Rows with their classes
[-11, -8, -7, -10, -25, -6, 19, 16, 12, 5, 14, 8, -7, 5, 0, 5, -30, 4, -9, 21, -7, -6, -6, 4, -2, -7, 13, 7, -3, -7, -3, 16, 30, 10, -2, 0, -7, 5, 6, 1, -5, 1, -8, 2]
W
[-15, 8, -5, -19, -34, -1, 9, 11, 17, 5, 11, 14, -7, 8, -6, 8, -19, 14, -12, 22, -15, 2, -10, 14, -16, -4, 16, 4, -9, -13, -4, 15, 47, 19, -13, -3, -3, 16, 11, 8, -3, 8, -19, 8]
X
[-9, -1, -4, -8, 28, 14, -7, 7, 23, 15, 10, -13, -3, 11, -44, -1, 11, 1, -36, -5, -4, -4, 3, 20, 3, 2, 8, 3, -14, 13, 2, -6, 26, 24, -23, 17, 8, -9, -13, -5, 3, 5, 11, 13]
Y
[-6, -14, -5, -11, -35, -17, 33, 18, 9, -15, 15, 14, -4, 4, 20, 4, -46, 4, -2, 29, -3, -12, -5, -4, 10, -11, 13, 5, 7, -5, -8, 26, 22, 2, 7, 0, -20, -3, 4, 2, -9, 8, -10, -7]
W
[-6, 2, 0, -11, -23, -1, 12, 16, 11, 2, 12, 3, -8, 4, 0, -2, -18, 15, -11, 17, -21, -3, -13, 6, -16, -2, 8, 2, -9, -3, -16, 8, 24, 7, -3, -6, -4, 6, 11, 7, -7, 6, -3, 2]
X
[-12, 1, -5, -13, -32, -6, 17, 15, 12, 0, 14, 13, -13, 7, 2, 7, -27, 13, -9, 23, -11, -4, -10, 9, -10, -3, 13, 5, -4, -6, -6, 21, 31, 11, -4, -3, -11, 7, 9, 3, -10, 6, -19, 2]
X
[-8, -10, -7, -11, -22, -6, 20, 12, 18, -9, 12, 14, -6, 8, -10, 5, -27, 1, -16, 20, -4, -11, 2, 8, 22, -9, 16, 8, -5, -2, 4, 18, 36, 17, -5, 7, -9, -1, -1, 2, -6, 10, -11, 2]
W
[-7, -5, -4, -7, -35, -16, 32, 21, 5, -15, 18, 16, -3, 3, 16, 3, -35, 6, -4, 27, 0, -14, -10, -2, 5, -12, 14, 4, 2, -7, -7, 22, 23, 5, 9, -1, -19, 1, 5, 1, -9, 9, -8, 0]
W
[-10, 0, -13, -11, 12, 14, -6, 5, 28, 13, 8, -2, -6, 9, -47, 0, 5, -2, -34, 1, -8, -3, 9, 26, 2, -2, 12, 8, -13, 9, 8, 1, 41, 28, -28, 16, 4, -6, -32, 0, 1, 11, 0, 15]
Y
[-7, -11, -7, -12, -43, -14, 33, 19, 10, -22, 14, 22, -2, 3, 17, 8, -47, 4, -3, 32, -4, 0, -4, -2, 10, -14, 18, 8, 2, -7, -6, 24, 29, 11, 6, -2, -22, -2, 2, 6, -10, 10, -13, -6]
W
[-7, -12, -1, -7, -34, -15, 31, 20, 4, -17, 22, 11, -2, 1, 17, 4, -43, 4, -4, 25, -2, -13, -9, -2, 8, -11, 12, 6, 0, -3, -5, 22, 18, -9, 10, 0, -16, 0, 5, 4, -9, 4, -6, -7]
W
[-12, -2, -3, -11, -23, -1, 16, 16, 14, 3, 13, 10, -7, 7, 3, 5, -23, 9, -5, 22, -10, -3, -11, 13, -10, -6, 13, 6, -8, -9, 0, 13, 26, 8, -2, -8, -10, 11, 8, 4, -6, 4, -9, 3]
X
[-8, -3, -8, -7, 15, 16, -6, 6, 24, 15, 7, -4, -4, 11, -48, 5, 7, -4, -36, -2, -11, 0, 5, 23, 0, 1, 12, 4, -10, 11, 5, 2, 32, 24, -22, 18, 7, -6, -9, -4, 3, 7, 1, 14]
Y
[-4, -9, -7, -12, -36, -13, 29, 18, 9, -12, 13, 19, -4, 4, 11, 5, -36, 5, -5, 21, -9, -10, -8, 2, 4, -11, 15, 8, -1, -3, -6, 23, 28, 8, 6, -3, -16, 4, 5, 4, -10, 8, -11, -3]
W
[-12, 1, -4, -11, -33, -5, 21, 15, 15, -2, 11, 13, -8, 7, 3, 5, -26, 12, -12, 24, -10, -7, -9, 8, -9, -3, 10, 6, -9, -9, -5, 19, 32, 11, -1, -8, -7, 8, 4, 5, -3, 5, -12, -4]
X
[-9, -3, -9, -10, 18, 16, -5, 10, 26, 18, 7, -5, -5, 11, -50, 4, 10, -2, -39, 1, -9, -3, 6, 19, 3, 0, 10, 7, -9, 11, 7, -2, 32, 27, -25, 20, 6, -8, -8, -2, 4, 8, 2, 13]
Y
[-7, -13, -7, -8, -42, -16, 35, 21, 7, -19, 18, 20, -2, 4, 16, 5, -49, 5, -2, 31, -4, -14, -10, -2, 10, -12, 16, 8, 1, -10, -3, 27, 29, 7, 6, 0, -20, 0, 6, 5, -9, 9, -11, -4]
W
